[[145 151 136]
 [116 114 113]
 [136 137 110]
 [116 152 127]]
:
[[114 113]
 [137 110]]

[[142 127  99 124 138]
 [136 127 104 127 142]
 [133 133 104 126 143]]
:
[[127 104]
 [133 104]]

[[157 155 145]
 [114  98 144]
 [155 145 139]
 [102 122 119]
 [128 111 120]]
:
[[ 98 144]
 [145 139]]

[[132 138 144]
 [140 142 120]
 [155 142 125]
 [131 148 124]]
:
[[142 120]
 [142 125]]

[[112 151 114 116 128]
 [146 129 140 140 122]
 [129 149 132 144 150]
 [133 126 114 120 145]]
:
[[129 140]
 [149 132]]

[[158 139 152 157 141]
 [134 126 130 122 118]
 [127 131 127 133 134]
 [128 126 125 118 118]
 [118 115 118 105 106]]
:
[[126 130]
 [131 127]]

[[134 101 121 111]
 [138 107 150  99]
 [118 137 147 122]]
:
[[107 150]
 [137 147]]

[[130 118 108]
 [122 125 102]
 [121 118 120]]
:
[[125 102]
 [118 120]]

[[109 134 109 107 156]
 [135 139 128 107 135]
 [123 119 155 107  98]
 [139 115 138 107 106]
 [114 139 113 107 152]]
:
[[139 128]
 [119 155]]
---
[[129 137 151 115]
 [118 105 121 139]
 [101 121 126 133]
 [133 154 120 123]
 [134 102 137 131]
 [154 121 120 131]]
:
[[129 137 151 115]
 [101 121 126 133]
 [134 102 137 131]]

[[119 135 129 113 139 129]
 [112 132 147 110 140 138]
 [126 129 145 134 139 146]
 [113 138 146 112 150 145]]
:
[[119 135 129 113 139 129]
 [126 129 145 134 139 146]]

[[136 107 118 142 109 126]
 [128 115 124 139 116 132]
 [130 129 120 144 106 133]
 [134 116 122 149 121 130]]
:
[[136 107 118 142 109 126]
 [130 129 120 144 106 133]]

[[109 116 132 155 100]
 [130 100 155 117 124]
 [153 103 125 128 137]]
:
[[109 116 132 155 100]
 [153 103 125 128 137]]

[[110 117 152 120 129]
 [137 133 114 135 131]
 [129 134 131 128 129]
 [122 128 139 121 126]]
:
[[110 117 152 120 129]
 [129 134 131 128 129]]

[[121 114 131 111  99 145 119 100 106 112 148 133  99 128 105 145]
 [129 139 107 110 140 140 124 123 119 116 150 152 142 110 125 116]
 [102 136 148 123 129 146 134 143 125 148 119 148 100 102 113 101]
 [101 127 154 143 112 138 126 114 147 122 103 147  99 152 104 107]]
:
[[121 114 131 111  99 145 119 100 106 112 148 133  99 128 105 145]
 [102 136 148 123 129 146 134 143 125 148 119 148 100 102 113 101]]

[[141 133 128 135]
 [142 135 122 132]
 [115 120 136 126]
 [139 120 125 142]
 [137 138 122 126]
 [119 132 121 116]
 [138 123 111 134]
 [130 113 115 137]
 [135 120 139 143]
 [102 129 123 105]
 [123 121 134 131]]
:
[[141 133 128 135]
 [115 120 136 126]
 [137 138 122 126]
 [138 123 111 134]
 [135 120 139 143]
 [123 121 134 131]]

[[124 135 138 115 123 119 128]
 [121 134 123 116 117 130 142]
 [118 136 121 115 115 135 138]
 [110 124 129 157 115 126 119]]
:
[[124 135 138 115 123 119 128]
 [118 136 121 115 115 135 138]]
---
[[124 129 117]
 [121 116 126]
 [121 117 135]
 [124 126 114]
 [122 116 104]
 [125 133  99]
 [123 127 114]
 [118 102 113]
 [118 103 114]]
:
[[129 117 124]
 [116 126 121]
 [117 135 121]
 [126 114 124]
 [116 104 122]
 [133  99 125]
 [127 114 123]
 [102 113 118]
 [103 114 118]]

[[132 131 120 117 129 137 133]
 [140 131 100 129 105 124 154]
 [123 121 122 118 132 141 132]
 [132 132 112 124 127 132 138]
 [129 124 128 115 147 149 128]
 [131 131 106 128 121 130 141]
 [131 129 102 130 108 125 149]
 [125 127 122 118 136 140 131]
 [127 122 125 125 143 144 130]
 [131 128 112 117 124 131 138]
 [130 129 115 120 129 133 136]]
:
[[131 120 117 129 137 133 132]
 [131 100 129 105 124 154 140]
 [121 122 118 132 141 132 123]
 [132 112 124 127 132 138 132]
 [124 128 115 147 149 128 129]
 [131 106 128 121 130 141 131]
 [129 102 130 108 125 149 131]
 [127 122 118 136 140 131 125]
 [122 125 125 143 144 130 127]
 [128 112 117 124 131 138 131]
 [129 115 120 129 133 136 130]]

[[131 121 108]
 [137 133 117]
 [127 104 152]]
:
[[121 108 131]
 [133 117 137]
 [104 152 127]]

[[135 152 125 138 129]
 [129 125 143 109 116]
 [128 146 136 108 119]]
:
[[152 125 138 129 135]
 [125 143 109 116 129]
 [146 136 108 119 128]]

[[114 141 107 119 126]
 [122 128 144 153 115]
 [149 146 132 120  99]
 [112 116 129 101 127]
 [127  99 156 114 100]
 [139 148 143 135 105]]
:
[[141 107 119 126 114]
 [128 144 153 115 122]
 [146 132 120  99 149]
 [116 129 101 127 112]
 [ 99 156 114 100 127]
 [148 143 135 105 139]]

[[147 137 127 143 126]
 [151 137 126 148 126]
 [117 142 136 114 120]
 [145 143 129 128 123]
 [148 146 130 143 122]
 [119 145 136 116 119]
 [145 140 128 142 124]
 [114 140 136 112 121]
 [118 153 139 112 115]
 [116 141 136 114 128]]
:
[[137 127 143 126 147]
 [137 126 148 126 151]
 [142 136 114 120 117]
 [143 129 128 123 145]
 [146 130 143 122 148]
 [145 136 116 119 119]
 [140 128 142 124 145]
 [140 136 112 121 114]
 [153 139 112 115 118]
 [141 136 114 128 116]]

[[128 122 121 131 129 131]
 [136 140 123 123 126 117]
 [119 123 134 133 127 113]
 [127 138 109 127 127 125]
 [117 122 137 131 131 102]
 [120 123 131 133 122 124]
 [122 127 129 137 126 135]
 [121 138 102 123 120 117]
 [127 124 122 128 129 129]
 [131 139 115 125 126 120]
 [132 138 115 127 128 125]
 [119 138 100 123 121 119]]
:
[[122 121 131 129 131 128]
 [140 123 123 126 117 136]
 [123 134 133 127 113 119]
 [138 109 127 127 125 127]
 [122 137 131 131 102 117]
 [123 131 133 122 124 120]
 [127 129 137 126 135 122]
 [138 102 123 120 117 121]
 [124 122 128 129 129 127]
 [139 115 125 126 120 131]
 [138 115 127 128 125 132]
 [138 100 123 121 119 119]]

[[127 128 128 130 130 128 126 128 127 127 131 129 128]
 [129 128 128 130 129 126 123 126 125 128 123 130 129]
 [130 130 129 127 127 127 126 127 126 126 122 130 129]
 [131 133 124 131 130 127 126 131 127 128 131 130 131]
 [114 117 117 145 132 127 124 128 125 151 137 126 127]
 [131 127 128 125 125 130 132 130 130 131 126 127 126]
 [126 125 131 127 128 129 129 126 129 128 128 126 126]]
:
[[128 128 130 130 128 126 128 127 127 131 129 128 127]
 [128 128 130 129 126 123 126 125 128 123 130 129 129]
 [130 129 127 127 127 126 127 126 126 122 130 129 130]
 [133 124 131 130 127 126 131 127 128 131 130 131 131]
 [117 117 145 132 127 124 128 125 151 137 126 127 114]
 [127 128 125 125 130 132 130 130 131 126 127 126 131]
 [125 131 127 128 129 129 126 129 128 128 126 126 126]]

[[114 112 123 119 108]
 [137 129 132 128 141]
 [121 102 138 115 125]
 [122 121 119 110 133]]
:
[[112 123 119 108 114]
 [129 132 128 141 137]
 [102 138 115 125 121]
 [121 119 110 133 122]]
